Here is a tiny trained network, its code and every weight. The questions are about switching its units off for an input and a class, where a switched-off unit gives its printed mean instead of its output.

import numpy as np


def w(rows, s, z=0):
    codes = np.array(rows[::2]) - 128.0
    scale = np.full(codes.shape[1], s)
    scale[-1] = z or s
    return codes * scale


def norm(h):
    return h / np.sqrt((h * h).mean(-1, keepdims=True) + 1e-5)


def f(y):
    return np.maximum(y, 0)


def log_softmax(a):
    a = a - a.max(-1, keepdims=True)
    return a - np.log(np.exp(a).sum(-1, keepdims=True))


def net(x, mask):
    res = np.array(x, float).reshape(1, 7) / 4 @ E
    u = 0
    for l in range(3):
        y = f(norm(res) @ A[l][:, :-1].T + A[l][:, -1])
        res = res + np.where(mask[u : u + 4], y, B[l][:, -1]) @ B[l][:, :-1]
        u += 4
    return log_softmax(norm(res)[-1] @ U[:, :-1].T + U[:, -1])


A, B = {}, {}
E = w([
[87,148,197,150,117,174,231,88,194,122,33],'x0',
[56,198,86,105,90,36,179,60,85,69,42],'x1',
[101,155,155,170,175,174,131,142,190,115,75],'x2',
[120,129,62,165,123,35,15,141,172,64,147],'x3',
[3,119,109,159,28,86,104,124,92,177,161],'x4',
[129,160,190,121,102,205,145,244,65,116,85],'x5',
[175,138,78,38,185,98,139,99,87,165,157],'x6',
],0.006)
A[0] = w([
[2,148,145,223,29,224,127,102,148,128,57,3],'L0N1',
[55,144,145,32,94,160,151,76,35,110,83,47],'L0N2',
[182,126,152,111,152,88,153,63,131,160,152,93],'L0N3',
[103,83,98,118,147,112,181,188,153,104,135,20],'L0N4',
],0.0068,0.0033)
B[0] = w([
[90,89,170,211,87,90,145,147,219,142,222,254],'L0N1',
[207,197,198,100,163,35,189,73,58,217,128,222],'L0N2',
[110,41,75,199,180,207,133,1,147,62,107,196],'L0N3',
[148,172,179,119,129,24,190,202,58,55,148,128],'L0N4',
],0.0067,0.0049)
A[1] = w([
[32,72,61,126,130,39,16,145,79,55,83,24],'L1N1',
[177,116,55,146,180,108,125,57,138,206,185,56],'L1N2',
[202,95,161,67,174,254,49,246,131,178,195,53],'L1N3',
[97,220,127,102,125,75,10,86,118,117,149,4],'L1N4',
],0.0066,0.0032)
B[1] = w([
[166,143,51,132,111,100,163,171,241,225,152,198],'L1N1',
[72,88,109,76,129,114,98,113,113,112,180,223],'L1N2',
[135,163,120,144,2,207,61,122,43,36,63,254],'L1N3',
[155,224,30,180,130,139,57,171,173,147,115,170],'L1N4',
],0.0086,0.0059)
A[2] = w([
[159,98,59,160,144,101,115,179,125,179,112,103],'L2N1',
[177,154,174,100,148,37,184,93,1,177,125,34],'L2N2',
[112,112,212,155,65,93,185,155,192,118,116,5],'L2N3',
[149,214,111,123,104,116,114,94,141,147,160,126],'L2N4',
],0.0098,0.0017)
B[2] = w([
[219,166,109,110,117,78,158,133,176,100,101,182],'L2N1',
[79,116,102,31,129,131,169,180,49,135,72,254],'L2N2',
[79,135,162,190,204,135,122,148,112,156,164,241],'L2N3',
[143,178,150,75,118,109,177,245,146,223,140,193],'L2N4',
],0.011,0.0069)
U = w([
[127,76,72,96,183,107,98,39,149,113,194,101],'0',
[23,162,205,249,132,96,141,159,158,174,182,186],'1',
[157,153,142,138,53,191,61,145,83,57,93,179],'2',
[52,161,132,21,138,76,199,153,52,167,73,160],'3',
[164,214,52,112,103,12,115,163,209,159,147,140],'4',
[117,188,200,162,204,143,168,93,172,76,31,4],'5',
],0.013,0.0029)

Each question gives the input, the list of numbers given to net, and the class t.
The units are the neurons (one row each of A and B). Each row of codes is followed by its name. A weight is (code - 128) times the scale printed after its matrix; where a second scale follows, it is the last column's (A, B and U).
mask holds one flag per neuron, layer by layer. A switched-off neuron (its flag False) gives its mean, the last column of its row in B, instead of its output. The means were averaged over made-up inputs and are rounded, as every weight is.
A unit's drop is (log p(t) with every unit on - log p(t) with that unit switched off) / (log p(t) with every unit on - log p(t) with every unit switched off).
The circuit of an input: a set's keep is (log p(t) with only the set's units on - log p(t) with every unit switched off) / (log p(t) with every unit on - log p(t) with every unit switched off). Starting from all 12 units, units are removed one at a time, each time the one whose removal leaves the highest keep (on an exact tie, the one counted first), for as long as the keep stays at least 0.8.
units of the circuit, in order: the units of the circuit, biggest drop first
k most important neurons: the k neurons with the biggest drops, biggest first
k most important neurons of layer l: the k neurons of layer l with the biggest drops, biggest first
drop of u: that unit's drop, to one decimal
input [4,-7,7,-6,0,4,1], class 2: units of the circuit, in order => L1N3
input [5,5,0,-1,-8,-7,-8], class 1: 3 most important neurons of layer 2 => L2N3; L2N2; L2N1
input [1,4,-5,6,7,1,6], class 4: 2 most important neurons of layer 1 => L1N4; L1N1
input [-3,2,-2,4,-8,5,7], class 2: units of the circuit, in order => L0N2; L1N3
input [-6,0,-1,2,-8,-4,5], class 0: 2 most important neurons => L0N3; L1N2
input [8,1,-1,-2,-5,6,-2], class 1: 2 most important neurons => L2N3; L0N1
input [-1,0,8,8,4,-5,-7], class 4: 2 most important neurons of layer 1 => L1N1; L1N4
input [8,2,-6,-3,-6,-7,4], class 0: 3 most important neurons => L0N3; L2N4; L1N2
input [-1,8,-7,7,-1,4,8], class 4: 3 most important neurons => L1N4; L1N1; L2N1
input [1,5,-8,0,-5,-7,-7], class 0: 2 most important neurons => L0N3; L1N4
input [4,-6,0,-4,7,2,5], class 1: 2 most important neurons => L0N1; L2N2
input [0,7,-4,3,7,8,-3], class 1: 2 most important neurons => L0N1; L2N3
input [3,-7,-6,5,-8,-2,5], class 2: 2 most important neurons of layer 0 => L0N2; L0N1
input [-6,-1,5,3,3,4,-1], class 4: units of the circuit, in order => L1N1
input [-6,2,2,-5,2,-3,-5], class 1: drop of L0N1 => 2.4
input [-2,6,7,-4,1,-2,-5], class 1: drop of L0N1 => 1.4
input [-7,-7,-7,0,-2,8,8], class 2: drop of L1N3 => 0.4
